Below are the code and all the weights of a small trained network. Each question names an input and a class and asks about switching units off, where a switched-off unit gives its printed mean instead of its output.

import numpy as np


def w(rows, s, z=0):
    codes = np.array(rows[::2]) - 128.0
    scale = np.full(codes.shape[1], s)
    scale[-1] = z or s
    return codes * scale


def norm(h):
    return h / np.sqrt((h * h).mean(-1, keepdims=True) + 1e-5)


def f(y):
    return np.maximum(y, 0)


def log_softmax(a):
    a = a - a.max(-1, keepdims=True)
    return a - np.log(np.exp(a).sum(-1, keepdims=True))


def net(x, mask):
    res = np.array(x, float).reshape(1, 5) / 4 @ E
    u = 0
    for l in range(2):
        y = f(norm(res) @ A[l][:, :-1].T + A[l][:, -1])
        res = res + np.where(mask[u : u + 16], y, B[l][:, -1]) @ B[l][:, :-1]
        u += 16
    return log_softmax(norm(res)[-1] @ U[:, :-1].T + U[:, -1])


A, B = {}, {}
E = w([
[142,21,74,99,139,132,2,219,104,136],'x0',
[152,65,96,106,197,79,152,123,62,190],'x1',
[165,171,100,64,152,111,96,68,98,74],'x2',
[111,215,20,148,176,144,117,159,130,193],'x3',
[241,164,126,119,64,61,174,174,106,144],'x4',
],0.0057)
A[0] = w([
[209,194,110,71,157,171,59,168,184,134,171],'L0N0',
[58,134,95,95,97,152,36,3,88,142,136],'L0N1',
[222,70,180,85,161,201,66,160,97,194,67],'L0N2',
[117,138,133,179,104,127,156,87,89,75,118],'L0N3',
[188,136,71,168,208,177,144,126,76,196,84],'L0N4',
[122,53,145,92,171,125,76,191,126,113,135],'L0N5',
[110,155,49,84,101,140,141,155,246,61,151],'L0N6',
[228,188,105,32,46,128,132,137,116,120,157],'L0N7',
[92,119,156,87,174,232,131,135,138,118,47],'L0N8',
[114,222,252,164,44,160,15,187,154,109,157],'L0N9',
[123,93,51,89,146,201,170,127,116,39,98],'L0N10',
[131,93,69,205,23,70,189,135,52,141,147],'L0N11',
[53,128,169,172,202,36,28,78,169,170,22],'L0N12',
[177,89,63,216,116,102,141,103,99,114,93],'L0N13',
[241,144,158,99,111,121,141,209,151,176,6],'L0N14',
[146,89,146,79,153,145,68,178,123,193,180],'L0N15',
],0.0054,0.0022)
B[0] = w([
[162,100,133,84,119,158,146,130,135,105,218],'L0N0',
[153,138,196,70,162,140,127,160,85,86,214],'L0N1',
[141,129,110,178,81,153,90,95,110,93,211],'L0N2',
[141,125,78,112,91,102,88,55,85,110,177],'L0N3',
[44,39,134,87,85,179,200,133,104,52,217],'L0N4',
[155,160,120,105,60,133,123,86,73,92,233],'L0N5',
[89,53,69,103,152,157,190,177,177,45,196],'L0N6',
[72,151,173,102,201,139,69,167,61,120,253],'L0N7',
[114,180,173,209,106,154,138,123,27,165,171],'L0N8',
[185,118,129,174,176,72,186,190,100,78,251],'L0N9',
[199,213,116,202,153,155,108,87,114,211,164],'L0N10',
[57,106,122,132,155,124,110,140,125,179,221],'L0N11',
[61,151,193,170,98,93,91,154,93,106,175],'L0N12',
[94,90,197,110,138,113,102,130,119,49,162],'L0N13',
[110,197,184,143,129,156,93,113,3,166,206],'L0N14',
[143,237,88,251,124,128,198,67,191,147,233],'L0N15',
],0.0056,0.0042)
A[1] = w([
[119,59,84,180,165,70,110,22,91,142,119],'L1N0',
[127,90,142,146,186,134,119,85,50,196,28],'L1N1',
[98,124,182,151,158,150,88,75,159,143,102],'L1N2',
[170,81,104,171,96,153,52,178,151,155,120],'L1N3',
[53,121,112,67,129,66,196,107,113,146,148],'L1N4',
[190,166,171,158,81,151,162,187,83,198,107],'L1N5',
[160,124,108,37,165,171,118,65,72,106,82],'L1N6',
[174,62,254,98,48,105,87,86,129,80,184],'L1N7',
[75,45,148,201,60,173,177,151,160,182,125],'L1N8',
[173,101,110,144,173,117,43,197,79,42,138],'L1N9',
[162,72,131,132,173,58,152,70,74,150,154],'L1N10',
[115,119,176,224,217,177,84,120,169,142,156],'L1N11',
[136,161,170,140,128,76,182,75,147,140,2],'L1N12',
[98,184,160,139,139,89,189,70,169,158,152],'L1N13',
[102,124,153,191,105,49,128,174,152,201,72],'L1N14',
[88,213,89,117,153,177,138,166,119,128,173],'L1N15',
],0.008,0.0015)
B[1] = w([
[132,119,145,127,96,125,189,154,158,55,189],'L1N0',
[155,163,170,133,87,125,113,161,133,56,204],'L1N1',
[154,149,73,112,136,142,12,234,54,168,158],'L1N2',
[140,149,145,174,114,108,123,35,140,143,168],'L1N3',
[143,125,121,183,81,168,122,104,151,103,187],'L1N4',
[110,99,150,63,159,145,66,139,105,89,200],'L1N5',
[159,169,154,95,149,56,115,142,232,206,218],'L1N6',
[45,97,25,84,133,154,145,199,146,233,245],'L1N7',
[164,192,121,36,165,113,129,81,173,119,207],'L1N8',
[118,136,149,180,131,125,181,39,153,145,254],'L1N9',
[100,115,110,186,162,213,149,171,158,71,198],'L1N10',
[230,141,172,66,156,43,143,158,64,140,181],'L1N11',
[116,136,141,218,86,156,82,104,88,201,174],'L1N12',
[207,54,58,141,110,89,42,97,110,118,191],'L1N13',
[148,209,134,84,224,86,108,70,221,113,172],'L1N14',
[82,1,147,117,59,131,124,164,112,182,223],'L1N15',
],0.0059,0.0075)
U = w([
[130,141,189,104,146,112,41,177,5,146,238],'0',
[184,122,63,220,35,123,69,19,130,160,15],'1',
[177,172,140,36,187,70,113,99,214,163,124],'2',
[75,69,63,85,70,168,158,181,147,202,254],'3',
[150,110,138,164,116,146,189,174,155,39,12],'4',
],0.011,0.00067)

Each question gives the input, the list of numbers given to net, and the class t.
The units are the neurons (one row each of A and B). Each row of codes is followed by its name. A weight is (code - 128) times the scale printed after its matrix; where a second scale follows, it is the last column's (A, B and U).
mask holds one flag per neuron, layer by layer. A switched-off neuron (its flag False) gives its mean, the last column of its row in B, instead of its output. The means were averaged over made-up inputs and are rounded, as every weight is.
A unit's drop is (log p(t) with every unit on - log p(t) with that unit switched off) / (log p(t) with every unit on - log p(t) with every unit switched off).
The circuit of an input: a set's keep is (log p(t) with only the set's units on - log p(t) with every unit switched off) / (log p(t) with every unit on - log p(t) with every unit switched off). Starting from the 12 units with the biggest drops (on a tie, the unit counted first), units are removed one at a time, each time the one whose removal leaves the highest keep (on an exact tie, the one counted first), for as long as the keep stays at least 0.8.
circuit, biggest first: the units of the circuit, biggest drop first
unit that matters most: the unit with the biggest drop
k most important neurons: the k neurons with the biggest drops, biggest first
top k neurons in layer l: the k neurons of layer l with the biggest drops, biggest first
input [-8,-6,6,1,8], class 0: circuit, biggest first : L0N7, L1N9, L0N15
input [5,0,-7,-3,1], class 2: circuit, biggest first : L1N8, L0N15
input [-2,0,2,-5,3], class 3: unit that matters most : L1N7
input [6,-6,4,-3,0], class 1: 3 most important neurons : L1N9, L0N4, L0N10
input [-6,-1,4,-4,-7], class 0: circuit, biggest first : L1N2, L1N9
input [1,-8,7,6,-6], class 4: 2 most important neurons : L0N6, L1N7
input [-7,6,-2,-8,-4], class 3: top 2 neurons in layer 1 : L1N7, L1N9
input [5,2,0,-8,-7], class 3: top 4 neurons in layer 0 : L0N5, L0N7, L0N14, L0N11
input [0,-1,3,-3,-2], class 2: top 3 neurons in layer 0 : L0N1, L0N10, L0N4
input [-6,1,-8,-7,7], class 2: 2 most important neurons : L1N14, L1N8
input [1,-6,-3,-5,8], class 0: circuit, biggest first : L0N14, L0N7
input [-2,7,4,-7,2], class 3: top 2 neurons in layer 0 : L0N9, L0N15
input [-8,-7,1,-8,-4], class 1: circuit, biggest first : L1N13, L1N12
input [2,1,7,1,-1], class 2: circuit, biggest first : L1N6
input [7,1,-7,5,-3], class 1: circuit, biggest first : L1N3, L1N7
input [-4,4,-2,-1,2], class 1: top 2 neurons in layer 0 : L0N9, L0N7
input [2,8,-2,7,7], class 4: circuit, biggest first : L0N4, L1N7, L1N10
input [7,-6,4,2,6], class 1: top 4 neurons in layer 0 : L0N1, L0N6, L0N15, L0N2
input [-7,1,7,6,5], class 1: circuit, biggest first : L1N13, L1N12
input [1,3,2,5,-2], class 3: circuit, biggest first : L0N4
input [1,6,4,-5,5], class 4: top 2 neurons in layer 0 : L0N1, L0N8
